x =
[[0, 12, 17, 4, 14],
 [-6, 10, 23, 7, 22],
 [-5, 8, 16, 6, 19],
 [17, -16, -30, 11, -10],
 [18, -14, -25, 13, -10],
 [-8, 13, 25, 4, 23],
 [-6, 12, 23, 6, 21],
 [-8, 16, 26, 3, 23],
 [21, -13, -26, 12, -13],
 [-7, 13, 23, 5, 22],
 [-4, 7, 16, 7, 19]]
x[0, 0]	0
x[3]	[17, -16, -30, 11, -10]
x[:, 3]	[4, 7, 6, 11, 13, 4, 6, 3, 12, 5, 7]
x[:, 1]	[12, 10, 8, -16, -14, 13, 12, 16, -13, 13, 7]
x[4, 3]	13
x[7, 3]	3
x[10, 4]	19
x[0, 4]	14
x[5, 4]	23
x[5, 1]	13
x[8, 4]	-13
x[2, 4]	19
x[:, 0]	[0, -6, -5, 17, 18, -8, -6, -8, 21, -7, -4]
x[10, 0]	-4
x[10]	[-4, 7, 16, 7, 19]
x[1, 4]	22
x[:, 2]	[17, 23, 16, -30, -25, 25, 23, 26, -26, 23, 16]
x[4]	[18, -14, -25, 13, -10]
x[8, 1]	-13
x[8, 0]	21
x[7, 4]	23
x[0, 3]	4
x[3, 2]	-30
x[5, 3]	4
x[1, 3]	7
x[0]	[0, 12, 17, 4, 14]
x[0, 1]	12
x[6, 0]	-6
x[4, 2]	-25
x[0, 2]	17
x[9, 2]	23
x[2, 3]	6
x[:, 4]	[14, 22, 19, -10, -10, 23, 21, 23, -13, 22, 19]

A = [ -8   9  28  12 -31  19 -14  -6 -34 -38]
A[0]	-8
A[8]	-34
A[4]	-31
A[3]	12
A[6]	-14

X =
[[ 0.4  0.7  2.1  0.3  0.3 -0.7]
 [-0.2  0.6 -1.7 -1.8  0.5  0.7]
 [ 0.2  0.4  0.7 -0.1  0.2 -0.3]
 [-0.6 -1.4 -2.1  0.2 -0.8  0.5]]
Rows and columns are counted from 0.
row 0 col 0	0.4
row 2 col 2	0.7
row 1 col 3	-1.8
row 0 col 4	0.3
row 1 col 4	0.5
row 3 col 3	0.2
row 3 col 4	-0.8
row 0 col 5	-0.7
row 3 col 5	0.5
row 1 col 0	-0.2
row 1 col 2	-1.7
row 2 col 5	-0.3
row 0 col 2	2.1

m = [[60.52, 248.14, 4.41, -104.51, -158.96], [97.29, -150.92, 161.74, 129.60, -138.45], [-107.34, 139.18, 196.79, -50.92, -197.78], [-107.13, 80.70, 243.05, -24.60, -155.19], [129.23, 72.56, 152.93, -62.73, 104.56], [-109.18, 75.30, 249.61, -20.66, -161.58]]
m[0,0]	60.52
m[4,0]	129.23
m[3]	[-107.13, 80.70, 243.05, -24.60, -155.19]
m[5,0]	-109.18
m[2,3]	-50.92
m[0,4]	-158.96
m[:, 0]	[60.52, 97.29, -107.34, -107.13, 129.23, -109.18]
m[1,4]	-138.45
m[3,4]	-155.19
m[1,2]	161.74
m[5,1]	75.30
m[3,1]	80.70
m[0,3]	-104.51
m[2,4]	-197.78
m[4,1]	72.56
m[1,1]	-150.92
m[:, 4]	[-158.96, -138.45, -197.78, -155.19, 104.56, -161.58]
m[2]	[-107.34, 139.18, 196.79, -50.92, -197.78]
m[4,4]	104.56
m[1]	[97.29, -150.92, 161.74, 129.60, -138.45]
m[2,1]	139.18
m[0,2]	4.41
m[4,3]	-62.73
m[:, 3]	[-104.51, 129.60, -50.92, -24.60, -62.73, -20.66]

arr =
[[ -9 -10  -6  -5  23 -11 -14  -6 -16   4  29  15   3  -1  30]
 [ 22  27  36  20 -70  26  26  21  30  41   0 -14  -8 -26 -17]
 [  4  -1 -17   1  70  16  29  10   5   6 -45 -29 -14 -32  33]]
arr[-3][0]: -9
arr[2][12]: -14
arr[-1]: [4, -1, -17, 1, 70, 16, 29, 10, 5, 6, -45, -29, -14, -32, 33]
arr[0][12]: 3
arr[-1][1]: -1
arr[0]: [-9, -10, -6, -5, 23, -11, -14, -6, -16, 4, 29, 15, 3, -1, 30]
arr[1][6]: 26
arr[-2]: [22, 27, 36, 20, -70, 26, 26, 21, 30, 41, 0, -14, -8, -26, -17]
arr[2][-10]: 16
arr[:, -15]: [-9, 22, 4]
arr[0][-8]: -6
arr[-1][-12]: 1
arr[-1][13]: -32
arr[2][7]: 10
arr[:, 8]: [-16, 30, 5]
arr[2][-7]: 5
arr[-3][9]: 4

W =
[[  6   3   3  -3  -3   2   5   1   4   4   4  -7  -7  -1]
 [ 23 -54  26 -25  18  31 -20 -10 -18  61 -10  50  -8 -42]
 [ 11  -7   4  10   3  25  -5   5  27  -2   8   1 -17   8]
 [-29  51 -19  10 -19 -27  14  -6   8 -65   9 -45  15  40]
 [  7   3   6  -3   0   5   1  -2   2   7   2  -6  -1   2]
 [  0  -4   7   0  -4   2  -7  -7   6  -1   2   8  -8   0]
 [ -1  -8 -11   3  -6   9   3  -1  11  -3  10  -9   2   7]
 [-11   3  -1 -10  -2   4   5  13   6   2   2  -2   2  -4]
 [  4 -18   8  -9  10  -4  -7  -4  -5  13  -5   6  -4 -10]
 [ -4   5   3 -10   2   2   2   8   3   5  -1  -3  -5  -5]
 [ -5   0  -2 -34   7  42   3 -26 -19  28 -26  38   1  -1]
 [ -5   6  -4 -11   2   5  11  11   9   7  -1   5   6   0]
 [ -3  -4  -1   2   0   3  -1  -7   2  -4   8   2  -5   0]
 [ -2  -3   2   2   2   6  -1 -10   2  -3   6   0  -7   2]]
W[0][0] => 6
W[3][1] => 51
W[:, 8] => [4, -18, 27, 8, 2, 6, 11, 6, -5, 3, -19, 9, 2, 2]
W[12] => [-3, -4, -1, 2, 0, 3, -1, -7, 2, -4, 8, 2, -5, 0]
W[3][3] => 10
W[1][12] => -8
W[8][2] => 8
W[:, 12] => [-7, -8, -17, 15, -1, -8, 2, 2, -4, -5, 1, 6, -5, -7]
W[11][0] => -5
W[8][13] => -10
W[:, 11] => [-7, 50, 1, -45, -6, 8, -9, -2, 6, -3, 38, 5, 2, 0]
W[1][4] => 18
W[7] => [-11, 3, -1, -10, -2, 4, 5, 13, 6, 2, 2, -2, 2, -4]
W[5][11] => 8
W[1] => [23, -54, 26, -25, 18, 31, -20, -10, -18, 61, -10, 50, -8, -42]
W[10][7] => -26
W[3] => [-29, 51, -19, 10, -19, -27, 14, -6, 8, -65, 9, -45, 15, 40]
W[8] => [4, -18, 8, -9, 10, -4, -7, -4, -5, 13, -5, 6, -4, -10]
W[:, 3] => [-3, -25, 10, 10, -3, 0, 3, -10, -9, -10, -34, -11, 2, 2]
W[7][4] => -2
W[5] => [0, -4, 7, 0, -4, 2, -7, -7, 6, -1, 2, 8, -8, 0]
W[1][0] => 23
W[13][10] => 6
W[13][8] => 2
W[10][3] => -34
W[3][2] => -19
W[8][10] => -5
W[0] => [6, 3, 3, -3, -3, 2, 5, 1, 4, 4, 4, -7, -7, -1]
W[13][12] => -7
W[9][7] => 8
W[5][5] => 2
W[9][6] => 2
W[6][3] => 3
W[13][9] => -3

grid =
[[-28 -34  12  33  18   3  32   4  -8  19  20 -44 -56   3  21]
 [ 30  22  30  16 -10   7  14  30 -22 -59 -15  24 -16 -41   2]
 [ 26  22  25  -7   1  21  32   4 -56 -36  20   6 -44 -19  28]
 [-48 -50  12  16 -37  -8 -28  21  31  19  32  -1 -10  25  17]
 [ 21  -9   4  33 -10   3 -64 -27  21  -4 -44 -12  30  20  24]
 [-13  32  22  26  21 -16 -10   4  31  -8 -62 -30  24  -1 -43]]
grid[0,0]	-28
grid[0,2]	12
grid[1,1]	22
grid[0,9]	19
grid[:, 7]	[4, 30, 4, 21, -27, 4]
grid[3,1]	-50
grid[3,2]	12
grid[2,1]	22
grid[2,6]	32
grid[:, 3]	[33, 16, -7, 16, 33, 26]
grid[4,0]	21
grid[2,3]	-7
grid[4,5]	3
grid[:, 13]	[3, -41, -19, 25, 20, -1]
grid[5,0]	-13
grid[4,1]	-9
grid[2]	[26, 22, 25, -7, 1, 21, 32, 4, -56, -36, 20, 6, -44, -19, 28]
grid[3,7]	21
grid[0,3]	33
grid[4,9]	-4
grid[1,8]	-22
grid[0,13]	3
grid[0,5]	3
grid[1,11]	24
grid[:, 12]	[-56, -16, -44, -10, 30, 24]
grid[4]	[21, -9, 4, 33, -10, 3, -64, -27, 21, -4, -44, -12, 30, 20, 24]
grid[1,13]	-41
grid[0,11]	-44
grid[2,4]	1
grid[4,8]	21
grid[3]	[-48, -50, 12, 16, -37, -8, -28, 21, 31, 19, 32, -1, -10, 25, 17]
grid[0,7]	4
grid[5,5]	-16
grid[4,3]	33
